Below are the code and all the weights of a small trained network. Each question names an input and a class and asks about switching units off, where a switched-off unit gives its printed mean instead of its output.

import numpy as np


def w(rows, s, z=0):
    codes = np.array(rows[::2]) - 128.0
    scale = np.full(codes.shape[1], s)
    scale[-1] = z or s
    return codes * scale


def f(y):
    return y / 2 * (1 + np.tanh(0.7978845608 * (y + 0.044715 * y**3)))


def log_softmax(a):
    a = a - a.max(-1, keepdims=True)
    return a - np.log(np.exp(a).sum(-1, keepdims=True))


def net(x, mask):
    res = np.array(x, float).reshape(1, 2) / 4 @ E
    y = f(res @ A[0][:, :-1].T + A[0][:, -1])
    res = res + np.where(mask, y, B[0][:, -1]) @ B[0][:, :-1]
    return log_softmax(res[-1] @ U[:, :-1].T + U[:, -1])


A, B = {}, {}
E = w([
[254,192,107,46],'x0',
[37,225,50,65],'x1',
],0.0089)
A[0] = w([
[208,65,163,135,108],'n1',
[177,95,200,157,111],'n2',
[180,65,176,182,163],'n3',
[104,128,101,103,250],'n4',
[195,84,147,180,132],'n5',
[28,102,149,201,104],'n6',
[58,198,58,93,150],'n7',
[254,193,116,54,107],'n8',
[83,187,85,99,110],'n9',
[82,165,76,76,106],'n10',
[111,110,129,110,247],'n11',
],0.0097,0.011)
B[0] = w([
[125,88,92,181,168],'n1',
[139,82,91,162,164],'n2',
[120,95,122,126,198],'n3',
[112,104,128,84,250],'n4',
[110,103,112,135,172],'n5',
[29,220,170,175,192],'n6',
[116,73,118,139,238],'n7',
[4,193,186,183,213],'n8',
[150,78,82,201,183],'n9',
[147,88,68,211,182],'n10',
[147,92,160,40,238],'n11',
],0.014,0.011)
U = w([
[74,167,199,153,144],'0',
[140,68,72,152,124],'1',
[147,105,175,8,255],'2',
[171,165,133,144,72],'3',
[152,158,129,133,43],'4',
[160,147,121,135,66],'5',
],0.018,0.005)

Each question gives the input, the list of numbers given to net, and the class t.
The units are the neurons (one row each of A and B). Each row of codes is followed by its name. A weight is (code - 128) times the scale printed after its matrix; where a second scale follows, it is the last column's (A, B and U).
mask holds one flag per neuron, in row order. A switched-off neuron (its flag False) gives its mean, the last column of its row in B, instead of its output. The means were averaged over made-up inputs and are rounded, as every weight is.
A unit's drop is (log p(t) with every unit on - log p(t) with that unit switched off) / (log p(t) with every unit on - log p(t) with every unit switched off).
The circuit of an input: a set's keep is (log p(t) with only the set's units on - log p(t) with every unit switched off) / (log p(t) with every unit on - log p(t) with every unit switched off). Starting from all 11 units, units are removed one at a time, each time the one whose removal leaves the highest keep (on an exact tie, the one counted first), for as long as the keep stays at least 0.8.
units of the circuit, in order: the units of the circuit, biggest drop first
k most important neurons: the k neurons with the biggest drops, biggest first
drop of u: that unit's drop, to one decimal
input [4,6], class 1: units of the circuit, in order -> n10
input [0,3], class 2: 2 most important neurons -> n1, n2
input [3,0], class 2: units of the circuit, in order -> n6, n10
input [3,-1], class 2: 3 most important neurons -> n6, n10, n9
input [3,2], class 2: units of the circuit, in order -> n6, n1
input [3,-3], class 2: 2 most important neurons -> n6, n10
input [-5,6], class 1: 2 most important neurons -> n8, n9
input [5,7], class 1: 4 most important neurons -> n10, n9, n6, n7
input [7,4], class 0: drop of n3 -> 0.0
input [8,-6], class 0: drop of n8 -> 2.9
input [6,1], class 0: drop of n8 -> 2.3
input [5,-2], class 0: drop of n8 -> 1.8
